Below is a small trained network, with its code and all its weights. Each question gives an input and a class and asks what happens when units are switched off, that is, made to give their printed mean instead of their output.

import numpy as np


def w(rows, s, z=0):
    codes = np.array(rows[::2]) - 128.0
    scale = np.full(codes.shape[1], s)
    scale[-1] = z or s
    return codes * scale


def f(y):
    return y / 2 * (1 + np.tanh(0.7978845608 * (y + 0.044715 * y**3)))


def log_softmax(a):
    a = a - a.max(-1, keepdims=True)
    return a - np.log(np.exp(a).sum(-1, keepdims=True))


def net(x, mask):
    res = np.array(x, float).reshape(1, 4) / 4 @ E
    y = f(res @ A[0][:, :-1].T + A[0][:, -1])
    res = res + np.where(mask, y, B[0][:, -1]) @ B[0][:, :-1]
    return log_softmax(res[-1] @ U[:, :-1].T + U[:, -1])


A, B = {}, {}
E = w([
[117,72,167,78,231],'x0',
[58,105,49,74,111],'x1',
[150,255,127,182,150],'x2',
[235,58,56,190,155],'x3',
],0.0085)
A[0] = w([
[124,73,12,166,173,173],'n0',
[119,49,56,126,138,179],'n1',
[220,148,129,117,164,167],'n2',
[104,153,82,149,220,245],'n3',
[47,26,208,115,79,243],'n4',
[113,155,107,155,136,128],'n5',
[194,139,202,138,110,223],'n6',
[85,129,130,113,85,206],'n7',
[47,141,136,76,141,251],'n8',
[179,175,128,156,69,162],'n9',
[164,39,46,121,102,152],'n10',
[129,141,45,174,84,143],'n11',
[149,166,129,88,191,204],'n12',
[155,196,182,214,168,197],'n13',
[247,72,228,160,42,226],'n14',
[15,134,164,97,157,186],'n15',
[160,210,71,150,130,166],'n16',
[175,203,119,156,119,150],'n17',
[164,36,24,95,121,104],'n18',
[190,79,129,237,191,248],'n19',
],0.011,0.0027)
B[0] = w([
[168,29,160,130,103,227],'n0',
[183,110,187,171,93,214],'n1',
[101,116,88,141,205,188],'n2',
[154,107,148,132,84,181],'n3',
[57,142,134,116,91,239],'n4',
[180,179,126,132,77,144],'n5',
[117,120,112,191,220,191],'n6',
[81,224,165,85,99,174],'n7',
[54,174,149,175,38,213],'n8',
[129,167,79,103,165,196],'n9',
[192,114,151,197,89,231],'n10',
[158,132,121,52,118,197],'n11',
[168,171,179,217,87,165],'n12',
[112,89,154,119,193,235],'n13',
[37,99,64,159,203,227],'n14',
[37,208,125,172,63,219],'n15',
[175,137,153,115,150,206],'n16',
[166,156,98,124,175,202],'n17',
[254,105,155,154,95,237],'n18',
[144,103,140,206,220,255],'n19',
],0.0075,0.0091)
U = w([
[242,57,173,160,201,130],'0',
[175,211,2,17,181,116],'1',
[70,75,16,192,217,241],'2',
[144,75,43,116,150,4],'3',
[203,83,198,106,82,142],'4',
[85,219,196,108,124,124],'5',
],0.0095,0.004)

Each question gives the input, the list of numbers given to net, and the class t.
The units are the neurons (one row each of A and B). Each row of codes is followed by its name. A weight is (code - 128) times the scale printed after its matrix; where a second scale follows, it is the last column's (A, B and U).
mask holds one flag per neuron, in row order. A switched-off neuron (its flag False) gives its mean, the last column of its row in B, instead of its output. The means were averaged over made-up inputs and are rounded, as every weight is.
A unit's drop is (log p(t) with every unit on - log p(t) with that unit switched off) / (log p(t) with every unit on - log p(t) with every unit switched off).
The circuit of an input: a set's keep is (log p(t) with only the set's units on - log p(t) with every unit switched off) / (log p(t) with every unit on - log p(t) with every unit switched off). Starting from the 12 units with the biggest drops (on a tie, the unit counted first), units are removed one at a time, each time the one whose removal leaves the highest keep (on an exact tie, the one counted first), for as long as the keep stays at least 0.8.
units of the circuit, in order: the units of the circuit, biggest drop first
top k neurons: the k neurons with the biggest drops, biggest first
drop of u: that unit's drop, to one decimal
input [-8,-5,4,7], class 2: units of the circuit, in order	(n14)
input [6,0,-2,0], class 4: units of the circuit, in order	(n14, n6, n19)
input [5,-6,-5,-3], class 2: units of the circuit, in order	(n14, n18)
input [-2,-2,1,2], class 2: units of the circuit, in order	(n18, n14)
input [8,-8,2,2], class 2: units of the circuit, in order	(n14, n18)
input [-1,8,-6,-2], class 4: units of the circuit, in order	(n1, n14)
input [0,-1,0,0], class 2: top 2 neurons	(n18, n1)
input [-8,1,2,4], class 1: drop of n11	0.3
input [2,7,3,4], class 4: drop of n6	0.2
input [7,-7,-6,1], class 2: drop of n14	0.3
input [-5,5,1,2], class 4: drop of n19	0.2
